Here is a tiny trained network, its code and every weight. The questions are about switching its units off for an input and a target symbol, where a switched-off unit gives its printed mean instead of its output.

import numpy as np


def w(rows, s, z=0):
    codes = np.array(rows[::2]) - 128.0
    scale = np.full(codes.shape[1], s)
    scale[-1] = z or s
    return codes * scale


def norm(h):
    return h / np.sqrt((h * h).mean(-1, keepdims=True) + 1e-5)


def f(y):
    return y / 2 * (1 + np.tanh(0.7978845608 * (y + 0.044715 * y**3)))


def softmax(a):
    e = np.exp(a - a.max(-1, keepdims=True))
    return e / e.sum(-1, keepdims=True)


def log_softmax(a):
    a = a - a.max(-1, keepdims=True)
    return a - np.log(np.exp(a).sum(-1, keepdims=True))


def net(x, mask):
    ids = ['Θβεζηλστφψω'.index(c) for c in x.split()]
    T = len(ids)
    res = E[ids] + P[:T]
    u = 0
    for l in range(3):
        q, k, v = (norm(res) @ M[l].T for M in (Q, K, V))
        z = softmax(np.where(np.tri(T) > 0, q @ k.T / 3**0.5, -1e9)) @ v
        res = res + np.where(mask[u], z, O[l][:, -1]) @ O[l][:, :-1]
        u += 1
        y = f(norm(res) @ A[l][:, :-1].T + A[l][:, -1])
        res = res + np.where(mask[u : u + 12], y, B[l][:, -1]) @ B[l][:, :-1]
        u += 12
    return log_softmax(norm(res)[-1] @ U[:, :-1].T + U[:, -1])


Q, K, V, O, A, B = {}, {}, {}, {}, {}, {}
E = w([
[85,105,35,181],'Θ',
[102,166,121,196],'β',
[148,177,206,104],'ε',
[185,64,58,82],'ζ',
[133,177,185,140],'η',
[152,130,167,2],'λ',
[108,158,162,60],'σ',
[163,106,130,25],'τ',
[187,108,121,88],'φ',
[160,164,201,60],'ψ',
[249,127,131,191],'ω',
],0.0055)
P = w([
[171,247,78,123],'0',
[5,148,168,137],'1',
[150,223,111,95],'2',
[59,76,194,141],'3',
[172,208,111,109],'4',
[110,16,211,145],'5',
[194,209,122,117],'6',
],0.0027)
Q[0] = w([
[106,135,119,197],'0.h1',
[51,79,1,148],'0.h1',
[70,196,146,99],'0.h1',
],0.009)
K[0] = w([
[103,166,105,254],'0.h1',
[90,112,5,142],'0.h1',
[68,179,165,101],'0.h1',
],0.0083)
V[0] = w([
[64,253,169,187],'0.h1',
[106,188,38,117],'0.h1',
[54,94,127,121],'0.h1',
],0.003)
O[0] = w([
[253,165,226,254,102],'0.h1',
[219,78,84,95,149],'0.h1',
[143,211,137,113,2],'0.h1',
],0.0032,0.00071)
A[0] = w([
[137,135,126,125,73],'0.n1',
[191,133,156,138,64],'0.n2',
[162,174,78,160,144],'0.n3',
[164,163,155,136,119],'0.n4',
[135,162,137,67,165],'0.n5',
[39,123,111,153,251],'0.n6',
[161,115,134,109,9],'0.n7',
[176,77,133,78,108],'0.n8',
[1,129,171,140,62],'0.n9',
[144,90,71,81,145],'0.n10',
[169,88,130,106,67],'0.n11',
[146,136,104,139,19],'0.n12',
],0.0074,0.0022)
B[0] = w([
[128,102,128,123,113],'0.n1',
[117,105,70,96,164],'0.n2',
[165,129,139,21,178],'0.n3',
[117,126,71,104,192],'0.n4',
[136,139,89,161,254],'0.n5',
[122,217,187,175,147],'0.n6',
[69,122,133,111,113],'0.n7',
[69,168,142,156,225],'0.n8',
[70,136,255,140,130],'0.n9',
[126,174,147,171,249],'0.n10',
[80,172,139,135,148],'0.n11',
[101,80,152,90,94],'0.n12',
],0.0047,0.0024)
Q[1] = w([
[193,2,164,174],'1.h1',
[109,17,83,83],'1.h1',
[167,235,142,108],'1.h1',
],0.0067)
K[1] = w([
[213,189,113,144],'1.h1',
[122,232,1,49],'1.h1',
[138,90,174,124],'1.h1',
],0.0074)
V[1] = w([
[5,23,76,132],'1.h1',
[109,56,41,228],'1.h1',
[117,153,97,237],'1.h1',
],0.0021)
O[1] = w([
[249,53,178,175,8],'1.h1',
[208,92,30,134,6],'1.h1',
[91,151,126,229,116],'1.h1',
],0.0019,0.0013)
A[1] = w([
[130,162,111,152,83],'1.n1',
[166,193,159,178,134],'1.n2',
[135,113,103,94,106],'1.n3',
[116,175,149,59,114],'1.n4',
[75,142,175,147,22],'1.n5',
[150,72,174,150,161],'1.n6',
[86,111,70,169,75],'1.n7',
[163,147,202,157,95],'1.n8',
[247,33,112,158,2],'1.n9',
[129,209,117,170,43],'1.n10',
[255,104,169,82,109],'1.n11',
[153,138,81,157,95],'1.n12',
],0.0058,0.0034)
B[1] = w([
[111,94,148,117,122],'1.n1',
[102,110,53,69,217],'1.n2',
[122,181,148,167,135],'1.n3',
[134,84,52,183,251],'1.n4',
[139,109,209,98,100],'1.n5',
[177,89,74,139,109],'1.n6',
[21,153,189,57,93],'1.n7',
[158,162,71,80,139],'1.n8',
[1,176,125,139,102],'1.n9',
[88,52,119,106,138],'1.n10',
[11,131,109,138,212],'1.n11',
[104,118,178,96,138],'1.n12',
],0.0039,0.0018)
Q[2] = w([
[94,187,9,109],'2.h1',
[143,141,23,139],'2.h1',
[106,102,221,130],'2.h1',
],0.014)
K[2] = w([
[131,4,142,117],'2.h1',
[123,79,152,155],'2.h1',
[140,186,84,94],'2.h1',
],0.018)
V[2] = w([
[77,114,73,109],'2.h1',
[137,126,96,254],'2.h1',
[37,85,109,139],'2.h1',
],0.0071)
O[2] = w([
[99,36,81,152,255],'2.h1',
[120,163,86,254,17],'2.h1',
[53,126,14,129,123],'2.h1',
],0.0061,0.0017)
A[2] = w([
[182,135,150,154,65],'2.n1',
[99,151,130,121,195],'2.n2',
[128,49,163,112,235],'2.n3',
[62,162,186,167,119],'2.n4',
[67,141,118,107,195],'2.n5',
[103,37,82,131,33],'2.n6',
[94,143,164,124,169],'2.n7',
[120,132,208,101,178],'2.n8',
[150,104,57,120,97],'2.n9',
[157,157,152,225,3],'2.n10',
[144,151,102,252,124],'2.n11',
[69,161,153,140,168],'2.n12',
],0.012,0.0048)
B[2] = w([
[109,190,122,228,133],'2.n1',
[140,115,142,177,175],'2.n2',
[71,162,195,209,242],'2.n3',
[8,76,1,149,157],'2.n4',
[119,167,188,177,203],'2.n5',
[249,117,125,21,169],'2.n6',
[99,95,68,194,166],'2.n7',
[83,7,62,194,255],'2.n8',
[69,109,126,178,196],'2.n9',
[214,218,140,6,134],'2.n10',
[106,66,242,130,168],'2.n11',
[134,60,98,181,155],'2.n12',
],0.0067,0.0051)
U = w([
[62,54,79,183,116],'Θ',
[91,119,220,196,108],'β',
[177,173,217,132,254],'ε',
[184,9,166,62,97],'ζ',
[38,203,147,60,171],'η',
[117,115,7,57,135],'λ',
[196,142,115,39,217],'σ',
[84,250,84,180,58],'τ',
[208,196,72,192,125],'φ',
[239,68,98,162,57],'ψ',
[60,74,180,28,84],'ω',
],0.016,0.0052)

Each question gives the input, a string of symbols that net reads in full, and the target symbol t.
The units are the heads (3 rows each of Q, K, V and O) and the neurons (one row each of A and B). Each row of codes is followed by its name. A weight is (code - 128) times the scale printed after its matrix; where a second scale follows, it is the last column's (O, A, B and U).
mask holds one flag per unit, layer by layer, with each layer's heads first. A switched-off unit (its flag False) gives its mean, the last column of its rows in O or B, instead of its output. The means were averaged over made-up inputs and are rounded, as every weight is.
A unit's drop is (log p(t) with every unit on - log p(t) with that unit switched off) / (log p(t) with every unit on - log p(t) with every unit switched off).
The circuit of an input: a set's keep is (log p(t) with only the set's units on - log p(t) with every unit switched off) / (log p(t) with every unit on - log p(t) with every unit switched off). Starting from the 12 units with the biggest drops (on a tie, the unit counted first), units are removed one at a time, each time the one whose removal leaves the highest keep (on an exact tie, the one counted first), for as long as the keep stays at least 0.8.
circuit, biggest first: the units of the circuit, biggest drop first
most important unit: the unit with the biggest drop
k most important neurons: the k neurons with the biggest drops, biggest first
top k neurons in layer l: the k neurons of layer l with the biggest drops, biggest first
input ζ ζ φ Θ ζ ζ, target ζ: 3 most important neurons -> 2.n6, 0.n9, 1.n5
input φ ω β τ ε, target η: 2 most important neurons -> 1.n9, 2.n8
input ζ τ η ζ λ, target λ: circuit, biggest first -> 2.h1, 2.n6, 2.n8, 0.n3
input λ ζ ω ζ λ, target λ: circuit, biggest first -> 2.h1, 2.n6, 2.n8
input ψ λ η, target ω: circuit, biggest first -> 2.h1
input τ τ ψ σ ζ, target σ: 2 most important neurons -> 2.n3, 0.n9
input ζ ζ β, target λ: 4 most important neurons -> 1.n7, 0.n3, 2.n6, 2.n8
input ζ ψ φ φ ζ ζ η, target λ: 3 most important neurons -> 1.n7, 2.n6, 1.n4
input φ ζ σ Θ β β σ, target ε: 2 most important neurons -> 0.n6, 2.n11
input φ σ ζ, target σ: 2 most important neurons -> 0.n9, 2.n3
input β β τ τ β, target η: top 3 neurons in layer 1 -> 1.n11, 1.n5, 1.n8
input ε β Θ β τ, target ε: 3 most important neurons -> 2.n11, 2.n10, 1.n11
input ω ζ Θ, target λ: 2 most important neurons -> 0.n3, 1.n7
input ζ ζ η φ ε ζ, target ε: top 3 neurons in layer 1 -> 1.n4, 1.n2, 1.n8
input ζ ε ζ, target ψ: top 2 neurons in layer 1 -> 1.n8, 1.n11
input ζ β τ σ φ β β, target ε: 2 most important neurons -> 2.n11, 2.n10
input Θ σ ζ ζ ζ, target λ: top 2 neurons in layer 1 -> 1.n7, 1.n8
input ψ φ ψ λ β β, target β: most important unit -> 0.h1
input β ζ ω ζ, target β: top 3 neurons in layer 0 -> 0.n10, 0.n6, 0.n3
input φ ψ η φ ω τ φ, target η: 2 most important neurons -> 2.n8, 1.n11
input ε η ζ ψ ζ, target ζ: most important neuron -> 2.n8
input ζ λ β ψ ζ σ τ, target σ: top 2 neurons in layer 2 -> 2.n3, 2.n4
input ε β τ, target ε: 4 most important neurons -> 2.n11, 1.n11, 2.n10, 2.n8
input τ η β ζ τ Θ τ, target β: 3 most important neurons -> 2.n11, 0.n6, 2.n8
input τ ζ β ζ τ, target λ: 2 most important neurons -> 1.n7, 2.n6
input σ τ τ φ τ, target τ: top 2 neurons in layer 1 -> 1.n5, 1.n11
input τ ψ ζ Θ σ, target β: top 2 neurons in layer 2 -> 2.n11, 2.n8
input ε Θ ψ τ ζ, target η: most important unit -> 0.n6
input λ Θ η φ β ψ β, target ζ: top 2 neurons in layer 1 -> 1.n11, 1.n8
